Below are the code and all the weights of a small trained network. Each question names an input and a target symbol and asks about switching units off, where a switched-off unit gives its printed mean instead of its output.

import numpy as np


def w(rows, s, z=0):
    codes = np.array(rows[::2]) - 128.0
    scale = np.full(codes.shape[1], s)
    scale[-1] = z or s
    return codes * scale


def norm(h):
    return h / np.sqrt((h * h).mean(-1, keepdims=True) + 1e-5)


def f(y):
    return y / 2 * (1 + np.tanh(0.7978845608 * (y + 0.044715 * y**3)))


def softmax(a):
    e = np.exp(a - a.max(-1, keepdims=True))
    return e / e.sum(-1, keepdims=True)


def log_softmax(a):
    a = a - a.max(-1, keepdims=True)
    return a - np.log(np.exp(a).sum(-1, keepdims=True))


def net(x, mask):
    ids = ['αβγδεζθξτω'.index(c) for c in x.split()]
    T = len(ids)
    res = E[ids] + P[:T]
    u = 0
    for l in range(2):
        q, k, v = (norm(res) @ M[l].T for M in (Q, K, V))
        z = softmax(np.where(np.tri(T) > 0, q @ k.T / 4**0.5, -1e9)) @ v
        res = res + np.where(mask[u], z, O[l][:, -1]) @ O[l][:, :-1]
        u += 1
        y = f(norm(res) @ A[l][:, :-1].T + A[l][:, -1])
        res = res + np.where(mask[u : u + 8], y, B[l][:, -1]) @ B[l][:, :-1]
        u += 8
    return log_softmax(norm(res)[-1] @ U[:, :-1].T + U[:, -1])


Q, K, V, O, A, B = {}, {}, {}, {}, {}, {}
E = w([
[109,156,169,65],'α',
[28,170,52,251],'β',
[118,134,106,76],'γ',
[74,163,29,116],'δ',
[159,67,153,124],'ε',
[110,155,126,154],'ζ',
[130,120,86,101],'θ',
[90,95,95,188],'ξ',
[180,141,152,122],'τ',
[96,180,184,88],'ω',
],0.02)
P = w([
[139,218,183,219],'0',
[152,182,124,159],'1',
[160,126,68,95],'2',
[140,129,184,98],'3',
[187,89,253,137],'4',
[147,114,174,120],'5',
[150,112,122,125],'6',
[199,62,242,134],'7',
],0.0054)
Q[0] = w([
[47,188,255,137],'L0H1',
[158,151,21,138],'L0H1',
[221,26,45,120],'L0H1',
[138,80,128,17],'L0H1',
],0.0082)
K[0] = w([
[186,211,102,29],'L0H1',
[190,127,164,254],'L0H1',
[14,25,118,160],'L0H1',
[253,59,209,105],'L0H1',
],0.0074)
V[0] = w([
[209,142,183,119],'L0H1',
[218,176,140,196],'L0H1',
[1,19,188,126],'L0H1',
[141,54,151,150],'L0H1',
],0.0074)
O[0] = w([
[167,82,38,80,5],'L0H1',
[123,135,190,79,127],'L0H1',
[76,18,114,155,7],'L0H1',
[20,2,38,61,45],'L0H1',
],0.0049,0.002)
A[0] = w([
[44,64,137,132,175],'L0N1',
[7,203,98,239,216],'L0N2',
[127,151,101,77,90],'L0N3',
[122,119,174,164,101],'L0N4',
[120,91,99,236,25],'L0N5',
[93,51,132,212,30],'L0N6',
[117,1,188,106,109],'L0N7',
[205,168,168,173,253],'L0N8',
],0.011,0.0018)
B[0] = w([
[37,2,95,186,201],'L0N1',
[229,207,147,14,254],'L0N2',
[85,154,105,78,161],'L0N3',
[154,127,45,157,137],'L0N4',
[229,205,160,212,187],'L0N5',
[130,61,2,153,206],'L0N6',
[19,171,25,83,200],'L0N7',
[89,59,41,50,221],'L0N8',
],0.01,0.0061)
Q[1] = w([
[134,105,147,255],'L1H1',
[129,157,143,209],'L1H1',
[126,147,116,89],'L1H1',
[119,152,166,121],'L1H1',
],0.018)
K[1] = w([
[11,239,123,2],'L1H1',
[132,244,101,109],'L1H1',
[196,85,122,198],'L1H1',
[100,159,248,109],'L1H1',
],0.0096)
V[1] = w([
[188,113,138,62],'L1H1',
[180,11,186,145],'L1H1',
[62,255,140,175],'L1H1',
[46,96,160,66],'L1H1',
],0.012)
O[1] = w([
[133,89,176,37,234],'L1H1',
[138,194,43,26,2],'L1H1',
[106,180,207,238,61],'L1H1',
[7,156,75,58,64],'L1H1',
],0.012,0.0069)
A[1] = w([
[133,14,138,83,82],'L1N1',
[115,150,160,44,95],'L1N2',
[170,173,201,52,158],'L1N3',
[233,134,124,83,189],'L1N4',
[178,38,97,187,251],'L1N5',
[116,156,204,167,193],'L1N6',
[58,77,90,158,221],'L1N7',
[128,253,127,182,42],'L1N8',
],0.013,0.002)
B[1] = w([
[175,92,205,137,254],'L1N1',
[106,188,99,127,182],'L1N2',
[90,136,31,197,222],'L1N3',
[229,73,157,110,227],'L1N4',
[169,203,8,107,238],'L1N5',
[109,175,132,42,154],'L1N6',
[153,86,143,231,199],'L1N7',
[92,167,231,103,133],'L1N8',
],0.013,0.0089)
U = w([
[181,147,104,135,214],'α',
[142,59,195,148,165],'β',
[78,105,86,121,204],'γ',
[92,132,178,124,81],'δ',
[127,191,154,123,28],'ε',
[114,88,104,3,2],'ζ',
[140,137,94,159,99],'θ',
[145,182,188,172,95],'ξ',
[78,145,142,90,81],'τ',
[80,184,147,106,197],'ω',
],0.014,0.0027)

Each question gives the input, a string of symbols that net reads in full, and the target symbol t.
The units are the heads (4 rows each of Q, K, V and O) and the neurons (one row each of A and B). Each row of codes is followed by its name. A weight is (code - 128) times the scale printed after its matrix; where a second scale follows, it is the last column's (O, A, B and U).
mask holds one flag per unit, layer by layer, with each layer's heads first. A switched-off unit (its flag False) gives its mean, the last column of its rows in O or B, instead of its output. The means were averaged over made-up inputs and are rounded, as every weight is.
A unit's drop is (log p(t) with every unit on - log p(t) with that unit switched off) / (log p(t) with every unit on - log p(t) with every unit switched off).
The circuit of an input: a set's keep is (log p(t) with only the set's units on - log p(t) with every unit switched off) / (log p(t) with every unit on - log p(t) with every unit switched off). Starting from the 12 units with the biggest drops (on a tie, the unit counted first), units are removed one at a time, each time the one whose removal leaves the highest keep (on an exact tie, the one counted first), for as long as the keep stays at least 0.8.
units of the circuit, in order: the units of the circuit, biggest drop first
unit that matters most: the unit with the biggest drop
top k neurons: the k neurons with the biggest drops, biggest first
k most important neurons of layer l: the k neurons of layer l with the biggest drops, biggest first
drop when u is switched off: that unit's drop, to one decimal
input ω θ τ, target ζ: units of the circuit, in order	[L1H1 L0N8]
input β γ α ω α, target ξ: top 2 neurons	[L0N1 L0N5]
input τ θ ω γ, target ζ: units of the circuit, in order	[L1H1 L0N8 L0N5]
input δ δ γ ε δ δ θ, target γ: top 2 neurons	[L0N7 L0N2]
input τ ω γ α, target ζ: top 3 neurons	[L0N8 L0N7 L0N5]
input ξ τ θ ξ θ θ θ ξ, target γ: unit that matters most	L0H1
input θ ω θ β θ θ, target ξ: units of the circuit, in order	[L1H1 L0N6]
input ω θ θ θ θ, target β: top 4 neurons	[L0N5 L0N1 L0N2 L0N8]
input β θ θ θ τ ω θ, target ζ: top 2 neurons	[L0N2 L0N8]
input θ θ θ, target β: top 3 neurons	[L0N5 L0N8 L0N2]
input θ θ θ θ δ θ ε, target γ: 2 most important neurons of layer 0	[L0N7 L0N5]
input θ ω τ ω, target ζ: units of the circuit, in order	[L1H1 L0N5]
input τ τ δ θ, target ζ: units of the circuit, in order	[L1H1 L0N8 L0N5]
input ζ τ ω, target ζ: units of the circuit, in order	[L1H1 L0N8]
input θ θ θ ξ θ θ, target γ: 2 most important neurons of layer 0	[L0N7 L0N1]
input τ θ θ θ θ θ δ, target ζ: top 3 neurons	[L0N7 L0N5 L0N8]
input θ ω θ θ β θ ζ θ, target ξ: 2 most important neurons of layer 1	[L1N3 L1N4]
input γ τ β, target ξ: unit that matters most	L0N5
input ε θ γ, target γ: 3 most important neurons of layer 0	[L0N7 L0N2 L0N8]
input θ θ ω β δ, target ξ: most important neuron of layer 0	[L0N6]
input τ ω δ θ δ, target ζ: drop when L1H1 is switched off	1.2
input τ θ ε, target γ: drop when L1N7 is switched off	0.1
input θ ω δ τ, target ζ: drop when L0N8 is switched off	0.9
input θ ω θ θ β, target ξ: drop when L0N4 is switched off	0.0
